[[ 49.3 -80.6   5.7  72.8 -43.7]
 [ 51.7 -59.5  49.8  68.5 -52.9]
 [ 51.2 -66.8  38.6  70.1 -52.5]
 [ 51.7 -68.9  33.5  71.5 -50.7]
 [-47.0  32.6 -81.6 -54.6  55.8]]
|
[[ 49.3 -80.6]
 [ 51.7 -59.5]
 [ 51.2 -66.8]]

[[-11.6 -12.7   0.8 -47.2  -5.7]
 [-38.4  36.7  -9.3  37.2  -8.9]
 [ 20.3 -42.1  -0.2 -13.6   9.1]
 [ 32.3 -48.0  -1.2 -17.6   5.1]
 [ 22.1  62.7  -6.1  13.8 -18.8]]
|
[[-11.6 -12.7]
 [-38.4  36.7]
 [ 20.3 -42.1]]

[[  7.9  40.7  27.6  53.7  61.8]
 [-70.8 -14.8  52.2  -4.0 -44.2]
 [ 37.3  25.1  52.4 -33.4  66.9]]
|
[[  7.9  40.7]
 [-70.8 -14.8]
 [ 37.3  25.1]]

[[ -0.7  45.8  -5.7 -58.9]
 [-65.5  71.0  11.0  65.9]
 [ 58.5   8.3 -54.6 -71.9]]
|
[[ -0.7  45.8]
 [-65.5  71.0]
 [ 58.5   8.3]]

[[-11.6 -20.0]
 [-88.0 -67.6]
 [ 34.0 -64.0]
 [ 25.1  22.9]
 [-16.1  38.2]]
|
[[-11.6 -20.0]
 [-88.0 -67.6]
 [ 34.0 -64.0]]

[[-47.5 -12.9  -3.3  -1.5  64.4]
 [ 21.5  56.7 -23.7  44.9  -8.3]
 [ 29.8  65.5  35.4  -5.4   4.8]]
|
[[-47.5 -12.9]
 [ 21.5  56.7]
 [ 29.8  65.5]]

[[ -6.3 -15.1   1.0  45.1]
 [-56.3  -6.8  -6.0  37.7]
 [ 14.2   2.6   6.8 -35.6]
 [-48.8  64.6  12.8 -21.9]
 [ 57.7   3.0  -4.7  41.4]]
|
[[ -6.3 -15.1]
 [-56.3  -6.8]
 [ 14.2   2.6]]
---
[[-13.3  -4.5   7.4 -25.1 -60.0 -21.5 -44.2]
 [ 52.8 -70.2  -7.8 -24.7   4.1 -40.6 -25.9]
 [ -8.8  23.9 -46.2   7.1  62.3 -14.7  49.4]
 [ 42.2  30.8  17.6 -24.3 -12.3 -68.1 -21.4]
 [ 31.1   9.3 -21.8 -63.2 -35.4  -0.2 -37.8]
 [ 34.9 -12.7 -14.6  27.3  13.7  40.3  33.9]
 [  8.8  31.4 -12.7  51.8 -20.7 -15.6 -34.5]
 [  5.4  -5.3 -84.2  18.8  11.6 -10.5  32.4]]
|
[[-13.3  -4.5   7.4 -25.1 -60.0 -21.5 -44.2]
 [ -8.8  23.9 -46.2   7.1  62.3 -14.7  49.4]
 [ 31.1   9.3 -21.8 -63.2 -35.4  -0.2 -37.8]
 [  8.8  31.4 -12.7  51.8 -20.7 -15.6 -34.5]]

[[ 16.9  61.8   0.1 -51.4 -39.7]
 [-41.5   1.7  11.4 -48.4  12.7]
 [ -7.4  36.8  11.9 -59.4  20.0]
 [ 22.7 -11.1 -50.4   7.9  66.0]]
|
[[ 16.9  61.8   0.1 -51.4 -39.7]
 [ -7.4  36.8  11.9 -59.4  20.0]]

[[ 23.1 -44.9  32.3  10.5  -6.2  58.6  29.7]
 [-77.1  24.8  12.9 -29.6 -42.5  27.6 -26.8]
 [-10.3 -10.1 -35.5  -5.6   2.9  -3.4   1.4]
 [-43.7  36.4 -16.1   2.4  -6.2  12.1 -26.8]
 [-10.3   1.5 -25.8  34.5 -33.4  -3.4 -26.8]]
|
[[ 23.1 -44.9  32.3  10.5  -6.2  58.6  29.7]
 [-10.3 -10.1 -35.5  -5.6   2.9  -3.4   1.4]
 [-10.3   1.5 -25.8  34.5 -33.4  -3.4 -26.8]]

[[ 30.3  32.5]
 [-23.1 -14.6]
 [ -1.5 -33.8]
 [ 21.8  14.5]
 [ -7.5  -1.4]
 [-38.4   2.4]
 [-72.3  46.1]
 [  9.0   3.5]
 [ 11.4 -64.2]
 [-36.3 -42.0]]
|
[[ 30.3  32.5]
 [ -1.5 -33.8]
 [ -7.5  -1.4]
 [-72.3  46.1]
 [ 11.4 -64.2]]

[[ 11.4  -4.0  -9.9 -33.7 -14.9  25.8]
 [ 36.6  25.0 -64.7  18.9   2.7  18.5]
 [  9.1 -22.3 -23.8 -56.7 -28.0  18.4]
 [  1.9   0.1  -2.3   0.7  -0.2   1.1]
 [  5.3 -13.1 -13.1 -32.8 -16.0  10.7]
 [ -1.7   4.9   5.0  12.8   6.2  -4.2]
 [  5.3 -10.2  -9.9 -27.2 -13.2   8.6]
 [ -0.6   5.6   8.9  -5.8   3.3  18.0]
 [ -0.2  -8.9 -15.4  13.2  -5.1 -31.1]]
|
[[ 11.4  -4.0  -9.9 -33.7 -14.9  25.8]
 [  9.1 -22.3 -23.8 -56.7 -28.0  18.4]
 [  5.3 -13.1 -13.1 -32.8 -16.0  10.7]
 [  5.3 -10.2  -9.9 -27.2 -13.2   8.6]
 [ -0.2  -8.9 -15.4  13.2  -5.1 -31.1]]

[[ 28.0  16.0 -14.5 -14.9   8.6 -11.2]
 [ 13.6  -2.1 -63.4 -63.0 -22.1  18.3]
 [ 28.2  10.6  14.6  -6.3 -21.3  14.4]
 [-29.0   8.6  31.9  16.3   5.4  -3.8]
 [-24.5  10.0   7.6 -21.9   1.9  17.2]
 [ 12.7  16.1  17.8   3.7  17.7 -20.5]]
|
[[ 28.0  16.0 -14.5 -14.9   8.6 -11.2]
 [ 28.2  10.6  14.6  -6.3 -21.3  14.4]
 [-24.5  10.0   7.6 -21.9   1.9  17.2]]

[[-52.5  55.8]
 [ 29.3 -57.8]
 [-84.3 -41.3]
 [ -3.2 -60.9]]
|
[[-52.5  55.8]
 [-84.3 -41.3]]

[[ 44.0 -10.4  47.6 -14.7  57.5   2.2  37.8]
 [ 61.8  -2.5  43.7 -34.3  37.8  -9.4  55.4]
 [ 13.2 -34.8  50.3 -42.0  36.3 -16.1  41.2]
 [ 70.3 -29.1  20.8 -36.8  30.0  11.8  24.1]
 [ 39.3 -26.3  45.4 -50.3  31.9 -13.1  48.0]
 [ 83.0 -30.2  12.8 -31.1  17.8   8.3  24.4]
 [ 45.6 -33.3  31.4 -43.1  38.0  14.0  22.7]
 [ 82.0 -31.3  12.4 -29.1  15.9   8.8  24.3]]
|
[[ 44.0 -10.4  47.6 -14.7  57.5   2.2  37.8]
 [ 13.2 -34.8  50.3 -42.0  36.3 -16.1  41.2]
 [ 39.3 -26.3  45.4 -50.3  31.9 -13.1  48.0]
 [ 45.6 -33.3  31.4 -43.1  38.0  14.0  22.7]]
